Here is a tiny trained network, its code and every weight. The questions are about switching its units off for an input and a class, where a switched-off unit gives its printed mean instead of its output.

import numpy as np


def w(rows, s, z=0):
    codes = np.array(rows[::2]) - 128.0
    scale = np.full(codes.shape[1], s)
    scale[-1] = z or s
    return codes * scale


def f(y):
    return y / 2 * (1 + np.tanh(0.7978845608 * (y + 0.044715 * y**3)))


def log_softmax(a):
    a = a - a.max(-1, keepdims=True)
    return a - np.log(np.exp(a).sum(-1, keepdims=True))


def net(x, mask):
    res = np.array(x, float).reshape(1, 4) / 4 @ E
    y = f(res @ A[0][:, :-1].T + A[0][:, -1])
    res = res + np.where(mask, y, B[0][:, -1]) @ B[0][:, :-1]
    return log_softmax(res[-1] @ U[:, :-1].T + U[:, -1])


A, B = {}, {}
E = w([
[130,50,194,102,93,125,152,176,72,65],'x0',
[171,104,79,3,49,90,201,173,122,225],'x1',
[89,74,121,44,243,176,178,92,36,226],'x2',
[192,142,127,154,96,122,170,56,80,100],'x3',
],0.012)
A[0] = w([
[101,75,166,121,87,170,169,183,28,114,105],'neuron 0',
[127,61,205,134,125,113,124,168,93,68,97],'neuron 1',
[110,199,66,132,131,164,110,64,143,205,88],'neuron 2',
[96,106,178,189,177,152,67,99,97,85,3],'neuron 3',
[58,114,134,105,194,174,59,253,167,162,37],'neuron 4',
[189,126,110,151,147,132,174,56,76,106,55],'neuron 5',
[118,102,111,91,223,163,139,99,45,156,21],'neuron 6',
],0.011,0.005)
B[0] = w([
[132,145,189,143,168,146,157,123,217,170,216],'neuron 0',
[91,144,191,150,163,152,87,100,177,141,206],'neuron 1',
[128,115,230,143,177,99,164,108,219,151,237],'neuron 2',
[207,10,132,55,137,78,149,196,91,173,247],'neuron 3',
[51,170,175,159,80,126,184,109,46,122,247],'neuron 4',
[56,111,185,215,71,164,207,121,30,136,189],'neuron 5',
[162,155,54,200,76,62,44,190,175,90,255],'neuron 6',
],0.011,0.013)
U = w([
[158,166,121,191,61,92,8,166,190,43,114],'0',
[111,138,186,147,245,143,118,64,212,143,92],'1',
[167,67,122,28,121,80,188,180,121,206,148],'2',
[65,161,154,172,89,144,168,83,57,115,130],'3',
[141,161,128,130,172,160,73,105,129,138,253],'4',
[138,151,76,85,172,164,135,104,91,111,104],'5',
[135,134,92,64,145,172,91,83,87,141,106],'6',
[95,120,85,89,136,193,110,61,106,105,103],'7',
],0.012,0.021)

Each question gives the input, the list of numbers given to net, and the class t.
The units are the neurons (one row each of A and B). Each row of codes is followed by its name. A weight is (code - 128) times the scale printed after its matrix; where a second scale follows, it is the last column's (A, B and U).
mask holds one flag per neuron, in row order. A switched-off neuron (its flag False) gives its mean, the last column of its row in B, instead of its output. The means were averaged over made-up inputs and are rounded, as every weight is.
A unit's drop is (log p(t) with every unit on - log p(t) with that unit switched off) / (log p(t) with every unit on - log p(t) with every unit switched off).
The circuit of an input: a set's keep is (log p(t) with only the set's units on - log p(t) with every unit switched off) / (log p(t) with every unit on - log p(t) with every unit switched off). Starting from all 7 units, units are removed one at a time, each time the one whose removal leaves the highest keep (on an exact tie, the one counted first), for as long as the keep stays at least 0.8.
units of the circuit, in order: the units of the circuit, biggest drop first
unit that matters most: the unit with the biggest drop
k most important neurons: the k neurons with the biggest drops, biggest first
drop when u is switched off: that unit's drop, to one decimal
input [-7,-5,5,8], class 3: 2 most important neurons	(neuron 5; neuron 0)
input [-8,3,-6,6], class 1: unit that matters most	neuron 6
input [-5,-2,-4,3], class 1: 3 most important neurons	(neuron 6; neuron 2; neuron 4)
input [-3,-8,1,7], class 2: 2 most important neurons	(neuron 3; neuron 4)
input [5,5,2,8], class 3: 2 most important neurons	(neuron 5; neuron 3)
input [1,-6,-4,5], class 2: 2 most important neurons	(neuron 3; neuron 6)
input [7,7,3,4], class 1: 2 most important neurons	(neuron 0; neuron 3)
input [8,-6,-4,-5], class 1: 2 most important neurons	(neuron 1; neuron 6)
input [-4,-4,0,-5], class 3: 3 most important neurons	(neuron 4; neuron 0; neuron 1)
input [-5,-2,8,7], class 0: 2 most important neurons	(neuron 6; neuron 4)
input [2,1,1,1], class 4: units of the circuit, in order	(neuron 3; neuron 2; neuron 4; neuron 6)
input [7,6,0,5], class 1: units of the circuit, in order	(neuron 0; neuron 3)
input [-1,8,8,-6], class 0: 2 most important neurons	(neuron 6; neuron 3)
input [-4,2,-4,8], class 3: unit that matters most	neuron 6
input [-1,1,-1,3], class 4: 3 most important neurons	(neuron 3; neuron 4; neuron 6)
input [-5,-8,-6,8], class 2: units of the circuit, in order	(neuron 3; neuron 6)
input [4,4,-4,-7], class 3: units of the circuit, in order	(neuron 3; neuron 4)
input [-7,2,-2,2], class 1: drop when neuron 3 is switched off	0.1
input [1,-5,8,-1], class 0: drop when neuron 1 is switched off	0.0
input [7,-1,5,-4], class 1: unit that matters most	neuron 0
input [4,-7,0,3], class 2: drop when neuron 3 is switched off	1.4
